Below is a small trained network, with its code and all its weights. Each question gives an input and a class and asks what happens when units are switched off, that is, made to give their printed mean instead of their output.

import numpy as np


def w(rows, s, z=0):
    codes = np.array(rows[::2]) - 128.0
    scale = np.full(codes.shape[1], s)
    scale[-1] = z or s
    return codes * scale


def norm(h):
    return h / np.sqrt((h * h).mean(-1, keepdims=True) + 1e-5)


def f(y):
    return y / 2 * (1 + np.tanh(0.7978845608 * (y + 0.044715 * y**3)))


def log_softmax(a):
    a = a - a.max(-1, keepdims=True)
    return a - np.log(np.exp(a).sum(-1, keepdims=True))


def net(x, mask):
    res = np.array(x, float).reshape(1, 6) / 4 @ E
    u = 0
    for l in range(3):
        y = f(norm(res) @ A[l][:, :-1].T + A[l][:, -1])
        res = res + np.where(mask[u : u + 5], y, B[l][:, -1]) @ B[l][:, :-1]
        u += 5
    return log_softmax(norm(res)[-1] @ U[:, :-1].T + U[:, -1])


A, B = {}, {}
E = w([
[119,136,118,139,113,105,118,122,125],'x0',
[95,163,117,125,66,133,125,207,88],'x1',
[86,154,148,179,191,116,179,155,160],'x2',
[160,135,1,153,134,159,185,140,164],'x3',
[83,157,110,72,104,119,172,79,99],'x4',
[138,150,90,87,173,57,86,152,127],'x5',
],0.0074)
A[0] = w([
[68,145,112,62,107,133,179,74,144,170],'L0N1',
[173,93,156,169,128,36,155,18,171,50],'L0N2',
[67,173,138,195,207,118,163,128,160,40],'L0N3',
[137,167,124,192,189,136,75,3,131,3],'L0N4',
[84,189,88,83,105,151,163,74,119,78],'L0N5',
],0.0069,0.0033)
B[0] = w([
[38,39,191,131,151,163,94,142,202,251],'L0N1',
[202,101,142,143,167,224,105,110,112,246],'L0N2',
[193,106,158,63,49,117,176,155,129,228],'L0N3',
[115,224,255,50,180,207,131,208,110,191],'L0N4',
[132,160,125,122,145,150,51,151,188,197],'L0N5',
],0.0088,0.0022)
A[1] = w([
[54,220,240,176,218,38,240,137,166,126],'L1N1',
[120,74,87,168,66,143,91,112,114,221],'L1N2',
[187,92,93,28,85,147,35,40,72,119],'L1N3',
[154,13,254,151,123,102,156,126,104,254],'L1N4',
[135,101,97,12,240,42,98,166,84,20],'L1N5',
],0.0056,0.0029)
B[1] = w([
[219,96,107,105,2,83,115,134,147,183],'L1N1',
[126,131,154,174,153,47,172,110,191,180],'L1N2',
[180,99,176,131,72,73,209,204,159,205],'L1N3',
[77,101,75,135,129,36,73,96,93,254],'L1N4',
[36,176,118,160,250,98,222,88,10,170],'L1N5',
],0.0075,0.0055)
A[2] = w([
[91,182,131,130,66,139,57,203,140,44],'L2N1',
[117,222,121,131,61,186,113,201,41,2],'L2N2',
[114,78,166,178,89,171,128,95,124,194],'L2N3',
[185,87,113,254,159,107,76,182,113,34],'L2N4',
[69,124,77,208,84,104,103,106,99,228],'L2N5',
],0.0077,0.0029)
B[2] = w([
[176,99,193,130,171,174,81,94,108,176],'L2N1',
[232,196,199,50,170,234,131,70,145,146],'L2N2',
[148,208,68,119,148,103,161,206,26,226],'L2N3',
[18,117,153,70,92,182,136,106,171,227],'L2N4',
[149,120,108,114,251,136,112,106,131,254],'L2N5',
],0.011,0.0033)
U = w([
[231,154,207,94,172,208,151,82,138,97],'0',
[199,107,127,94,6,54,196,188,169,84],'1',
[133,129,76,172,114,106,122,91,151,254],'2',
[127,97,116,117,157,126,151,180,133,170],'3',
[4,106,151,112,107,159,112,117,194,47],'4',
[93,211,72,158,174,100,213,125,50,55],'5',
],0.012,0.0089)

Each question gives the input, the list of numbers given to net, and the class t.
The units are the neurons (one row each of A and B). Each row of codes is followed by its name. A weight is (code - 128) times the scale printed after its matrix; where a second scale follows, it is the last column's (A, B and U).
mask holds one flag per neuron, layer by layer. A switched-off neuron (its flag False) gives its mean, the last column of its row in B, instead of its output. The means were averaged over made-up inputs and are rounded, as every weight is.
A unit's drop is (log p(t) with every unit on - log p(t) with that unit switched off) / (log p(t) with every unit on - log p(t) with every unit switched off).
The circuit of an input: a set's keep is (log p(t) with only the set's units on - log p(t) with every unit switched off) / (log p(t) with every unit on - log p(t) with every unit switched off). Starting from the 12 units with the biggest drops (on a tie, the unit counted first), units are removed one at a time, each time the one whose removal leaves the highest keep (on an exact tie, the one counted first), for as long as the keep stays at least 0.8.
units of the circuit, in order: the units of the circuit, biggest drop first
unit that matters most: the unit with the biggest drop
k most important neurons: the k neurons with the biggest drops, biggest first
top k neurons in layer l: the k neurons of layer l with the biggest drops, biggest first
input [5,-2,7,6,-1,6], class 1: units of the circuit, in order => (L0N3; L2N5)
input [2,-5,7,-6,-6,5], class 1: unit that matters most => L1N1
input [-4,7,6,1,-4,0], class 0: 2 most important neurons => (L2N2; L1N3)
input [-3,-1,0,3,-1,0], class 2: 3 most important neurons => (L1N3; L0N2; L0N1)
input [3,-6,3,-4,-7,-7], class 4: 4 most important neurons => (L2N4; L1N4; L2N5; L1N5)
input [4,0,-6,-3,-7,5], class 4: top 2 neurons in layer 1 => (L1N1; L1N5)
input [2,7,0,4,-8,5], class 4: 2 most important neurons => (L2N4; L0N4)
input [-5,8,5,6,4,8], class 0: units of the circuit, in order => (L2N2; L1N4)
input [-2,-3,-7,-7,2,2], class 1: 2 most important neurons => (L1N3; L2N5)
input [1,2,2,-7,-7,1], class 2: 2 most important neurons => (L1N4; L0N2)
input [-5,5,-2,4,-6,2], class 4: 2 most important neurons => (L2N4; L0N4)
input [7,8,-8,5,3,-6], class 0: top 3 neurons in layer 2 => (L2N2; L2N1; L2N5)
input [-2,7,-1,4,8,-2], class 4: 2 most important neurons => (L0N1; L0N4)
input [3,6,2,-3,-6,-8], class 5: units of the circuit, in order => (L2N3)
input [7,5,7,7,7,1], class 1: top 3 neurons in layer 1 => (L1N4; L1N1; L1N5)
input [1,-3,-3,-2,4,6], class 5: 2 most important neurons => (L1N5; L2N4)
input [6,2,-6,4,7,-7], class 4: 2 most important neurons => (L0N1; L0N5)
input [-3,2,-1,-5,3,3], class 2: units of the circuit, in order => (L0N4; L1N4)
input [3,8,7,-6,-5,7], class 0: units of the circuit, in order => (L2N2; L2N1; L1N2)
input [2,-8,3,3,8,8], class 0: units of the circuit, in order => (L0N2; L1N4)
input [1,-4,1,1,6,0], class 4: unit that matters most => L0N1
input [1,7,-1,-6,-4,1], class 0: 2 most important neurons => (L0N1; L2N2)
input [-4,2,-5,3,1,-7], class 5: top 2 neurons in layer 0 => (L0N3; L0N1)
input [-4,5,3,2,-2,7], class 5: 2 most important neurons => (L1N5; L0N4)
input [-2,5,7,-6,3,-5], class 1: 4 most important neurons => (L1N1; L0N2; L1N5; L0N3)
input [-2,4,5,-6,3,-5], class 2: 2 most important neurons => (L1N4; L1N3)
input [2,0,3,-7,-1,-6], class 2: 2 most important neurons => (L1N4; L1N1)
input [1,3,4,-1,-1,-8], class 5: unit that matters most => L2N3
input [0,-7,0,5,-1,8], class 5: top 3 neurons in layer 0 => (L0N4; L0N1; L0N5)
input [-2,0,2,-4,4,4], class 2: top 2 neurons in layer 0 => (L0N1; L0N4)
